Here is a tiny trained network, its code and every weight. The questions are about switching its units off for an input and a target symbol, where a switched-off unit gives its printed mean instead of its output.

import numpy as np


def w(rows, s, z=0):
    codes = np.array(rows[::2]) - 128.0
    scale = np.full(codes.shape[1], s)
    scale[-1] = z or s
    return codes * scale


def f(y):
    return np.maximum(y, 0)


def softmax(a):
    e = np.exp(a - a.max(-1, keepdims=True))
    return e / e.sum(-1, keepdims=True)


def log_softmax(a):
    a = a - a.max(-1, keepdims=True)
    return a - np.log(np.exp(a).sum(-1, keepdims=True))


def net(x, mask):
    ids = ['ΔΞΣΩβζλτφ'.index(c) for c in x.split()]
    T = len(ids)
    res = E[ids] + P[:T]
    u = 0
    for l in range(2):
        r = res
        for j in range(2):
            rows = slice(3 * j, 3 * j + 3)
            q, k, v = (r @ M[l][rows].T for M in (Q, K, V))
            z = softmax(np.where(np.tri(T) > 0, q @ k.T / 3**0.5, -1e9)) @ v
            o = O[l][rows]
            res = res + np.where(mask[u + j], z, o[:, -1]) @ o[:, :-1]
        u += 2
        y = f(res @ A[l][:, :-1].T + A[l][:, -1])
        res = res + np.where(mask[u : u + 4], y, B[l][:, -1]) @ B[l][:, :-1]
        u += 4
    return log_softmax(res[-1] @ U[:, :-1].T + U[:, -1])


Q, K, V, O, A, B = {}, {}, {}, {}, {}, {}
E = w([
[153,161,81],'Δ',
[41,100,43],'Ξ',
[125,133,71],'Σ',
[134,187,80],'Ω',
[208,136,122],'β',
[149,125,94],'ζ',
[26,101,167],'λ',
[83,251,37],'τ',
[150,77,199],'φ',
],0.018)
P = w([
[146,253,176],'0',
[132,232,200],'1',
[152,193,173],'2',
[97,213,243],'3',
[84,206,242],'4',
[92,217,242],'5',
],0.0048)
Q[0] = w([
[224,152,135],'L0H0',
[28,185,241],'L0H0',
[142,133,18],'L0H0',
[153,234,219],'L0H1',
[229,73,253],'L0H1',
[66,24,80],'L0H1',
],0.0074)
K[0] = w([
[102,45,153],'L0H0',
[24,209,138],'L0H0',
[114,163,127],'L0H0',
[150,1,186],'L0H1',
[215,83,144],'L0H1',
[97,124,32],'L0H1',
],0.0077)
V[0] = w([
[195,219,173],'L0H0',
[168,168,117],'L0H0',
[72,131,110],'L0H0',
[96,124,72],'L0H1',
[164,119,192],'L0H1',
[60,255,113],'L0H1',
],0.0055)
O[0] = w([
[252,238,133,166],'L0H0',
[48,151,168,154],'L0H0',
[1,149,172,163],'L0H0',
[142,165,37,156],'L0H1',
[119,103,186,87],'L0H1',
[96,232,71,253],'L0H1',
],0.0044,0.0043)
A[0] = w([
[124,154,185,19],'L0N0',
[158,60,5,254],'L0N1',
[147,111,92,232],'L0N2',
[181,88,129,60],'L0N3',
],0.011,0.0049)
B[0] = w([
[180,71,2,142],'L0N0',
[66,202,221,253],'L0N1',
[102,128,240,218],'L0N2',
[132,183,69,140],'L0N3',
],0.0066,0.0047)
Q[1] = w([
[155,182,248],'L1H0',
[132,153,108],'L1H0',
[115,185,211],'L1H0',
[162,57,30],'L1H1',
[79,6,85],'L1H1',
[92,131,164],'L1H1',
],0.014)
K[1] = w([
[95,75,58],'L1H0',
[131,96,125],'L1H0',
[93,69,204],'L1H0',
[82,159,6],'L1H1',
[121,128,82],'L1H1',
[120,115,156],'L1H1',
],0.016)
V[1] = w([
[128,87,79],'L1H0',
[129,73,123],'L1H0',
[78,211,127],'L1H0',
[146,172,150],'L1H1',
[105,108,152],'L1H1',
[97,169,11],'L1H1',
],0.013)
O[1] = w([
[3,169,133,77],'L1H0',
[112,90,176,79],'L1H0',
[133,116,100,251],'L1H0',
[229,116,75,171],'L1H1',
[197,88,123,125],'L1H1',
[84,31,13,101],'L1H1',
],0.0064,0.015)
A[1] = w([
[56,246,130,54],'L1N0',
[189,148,207,2],'L1N1',
[88,99,124,201],'L1N2',
[55,124,176,255],'L1N3',
],0.012,0.0078)
B[1] = w([
[120,2,95,254],'L1N0',
[66,22,115,237],'L1N1',
[104,170,177,172],'L1N2',
[159,182,138,221],'L1N3',
],0.0091,0.0092)
U = w([
[220,210,89,49],'Δ',
[3,92,78,94],'Ξ',
[169,116,87,129],'Σ',
[168,181,29,107],'Ω',
[255,58,131,153],'β',
[201,201,151,158],'ζ',
[92,250,236,253],'λ',
[156,32,18,71],'τ',
[84,2,228,92],'φ',
],0.0082,0.0078)

Each question gives the input, a string of symbols that net reads in full, and the target symbol t.
The units are the heads (3 rows each of Q, K, V and O) and the neurons (one row each of A and B). Each row of codes is followed by its name. A weight is (code - 128) times the scale printed after its matrix; where a second scale follows, it is the last column's (O, A, B and U).
mask holds one flag per unit, layer by layer, with each layer's heads first. A switched-off unit (its flag False) gives its mean, the last column of its rows in O or B, instead of its output. The means were averaged over made-up inputs and are rounded, as every weight is.
A unit's drop is (log p(t) with every unit on - log p(t) with that unit switched off) / (log p(t) with every unit on - log p(t) with every unit switched off).
The circuit of an input: a set's keep is (log p(t) with only the set's units on - log p(t) with every unit switched off) / (log p(t) with every unit on - log p(t) with every unit switched off). Starting from all 12 units, units are removed one at a time, each time the one whose removal leaves the highest keep (on an exact tie, the one counted first), for as long as the keep stays at least 0.8.
circuit, biggest first: the units of the circuit, biggest drop first
top k neurons: the k neurons with the biggest drops, biggest first
drop when u is switched off: that unit's drop, to one decimal
input Σ Ξ λ λ Ξ, target λ: top 4 neurons -> [L1N3, L1N1, L1N2, L0N1]
input φ λ λ β Ω, target φ: circuit, biggest first -> [L1H1, L0H1, L1N1]
input Ω λ φ Ω, target φ: circuit, biggest first -> [L1H1, L1N1, L0H1]
input τ Ω Ξ Ξ Ω, target Ω: circuit, biggest first -> [L1N0, L1N1, L1H1, L0H1]
input Δ τ Ω Ξ Σ, target Ω: circuit, biggest first -> [L1N1, L1H1, L1N0]
input τ Ω Ω τ φ τ, target φ: circuit, biggest first -> [L1N0, L1H1, L0H1]
input Ω τ φ Ξ, target φ: circuit, biggest first -> [L1N0, L1H1, L0N1]
input Ξ Ω Σ φ Σ Δ, target φ: circuit, biggest first -> [L1H1, L1N1, L0H1]
input β Σ Δ φ Δ Ξ, target φ: circuit, biggest first -> [L1N0, L0N1, L1H1]
input φ Σ ζ, target φ: top 2 neurons -> [L1N1, L0N1]
input Σ λ Ξ, target λ: top 2 neurons -> [L1N1, L1N3]
input Ξ λ β τ, target τ: top neuron -> [L1N0]
input Σ Σ λ, target λ: top 2 neurons -> [L1N0, L1N1]
input Ξ λ Σ, target λ: top neuron -> [L1N1]
input Σ Ξ τ, target τ: drop when L1N0 is switched off -> 0.7
input φ β φ Ω Δ, target φ: drop when L1N1 is switched off -> 0.8
input τ Ξ Ω Ω, target Ω: drop when L0N1 is switched off -> 0.4
input Ξ φ β Σ, target φ: drop when L1H0 is switched off -> 0.1
